Below are the code and all the weights of a small trained network. Each question names an input and a class and asks about switching units off, where a switched-off unit gives its printed mean instead of its output.

import numpy as np


def w(rows, s, z=0):
    codes = np.array(rows[::2]) - 128.0
    scale = np.full(codes.shape[1], s)
    scale[-1] = z or s
    return codes * scale


def f(y):
    return np.maximum(y, 0)


def log_softmax(a):
    a = a - a.max(-1, keepdims=True)
    return a - np.log(np.exp(a).sum(-1, keepdims=True))


def net(x, mask):
    res = np.array(x, float).reshape(1, 3) / 4 @ E
    y = f(res @ A[0][:, :-1].T + A[0][:, -1])
    res = res + np.where(mask, y, B[0][:, -1]) @ B[0][:, :-1]
    return log_softmax(res[-1] @ U[:, :-1].T + U[:, -1])


A, B = {}, {}
E = w([
[36,225,44,18],'x0',
[29,63,122,252],'x1',
[104,252,107,195],'x2',
],0.011)
A[0] = w([
[101,132,103,154,175],'N1',
[154,120,113,185,182],'N2',
[161,146,118,126,87],'N3',
[177,122,115,6,255],'N4',
[61,75,112,109,137],'N5',
[111,118,134,151,53],'N6',
[119,77,134,158,200],'N7',
[113,181,169,181,199],'N8',
[221,108,160,131,113],'N9',
[116,73,147,140,218],'N10',
],0.017,0.0055)
B[0] = w([
[45,200,16,202,166],'N1',
[188,71,191,163,182],'N2',
[162,167,126,214,147],'N3',
[122,231,225,128,251],'N4',
[137,140,4,77,178],'N5',
[110,176,153,161,147],'N6',
[255,84,92,151,197],'N7',
[184,127,60,215,186],'N8',
[171,59,170,102,204],'N9',
[186,101,59,81,197],'N10',
],0.0093,0.021)
U = w([
[142,88,62,52,102],'0',
[88,88,134,132,19],'1',
[50,179,48,137,216],'2',
[101,111,130,149,1],'3',
[171,152,113,248,218],'4',
[135,155,245,76,195],'5',
[177,22,121,115,152],'6',
[75,92,143,147,35],'7',
],0.013,0.0058)

Each question gives the input, the list of numbers given to net, and the class t.
The units are the neurons (one row each of A and B). Each row of codes is followed by its name. A weight is (code - 128) times the scale printed after its matrix; where a second scale follows, it is the last column's (A, B and U).
mask holds one flag per neuron, in row order. A switched-off neuron (its flag False) gives its mean, the last column of its row in B, instead of its output. The means were averaged over made-up inputs and are rounded, as every weight is.
A unit's drop is (log p(t) with every unit on - log p(t) with that unit switched off) / (log p(t) with every unit on - log p(t) with every unit switched off).
The circuit of an input: a set's keep is (log p(t) with only the set's units on - log p(t) with every unit switched off) / (log p(t) with every unit on - log p(t) with every unit switched off). Starting from all 10 units, units are removed one at a time, each time the one whose removal leaves the highest keep (on an exact tie, the one counted first), for as long as the keep stays at least 0.8.
circuit, biggest first: the units of the circuit, biggest drop first
k most important neurons: the k neurons with the biggest drops, biggest first
drop when u is switched off: that unit's drop, to one decimal
input [1,6,-8], class 0: circuit, biggest first -> (N5)
input [4,-2,4], class 2: 2 most important neurons -> (N7; N2)
input [6,5,-5], class 2: circuit, biggest first -> (N9; N2)
input [4,-4,5], class 5: circuit, biggest first -> (N4; N7)
input [5,1,-6], class 2: 2 most important neurons -> (N5; N9)
input [3,0,-7], class 5: 3 most important neurons -> (N4; N1; N8)
input [-2,8,-4], class 6: 2 most important neurons -> (N4; N10)
input [5,7,-3], class 2: 2 most important neurons -> (N1; N9)
input [4,-1,1], class 2: 3 most important neurons -> (N9; N2; N7)
input [4,-8,5], class 5: drop when N4 is switched off -> 0.1
input [-3,3,-1], class 6: drop when N4 is switched off -> 0.4
input [-6,7,-2], class 6: drop when N10 is switched off -> 0.1
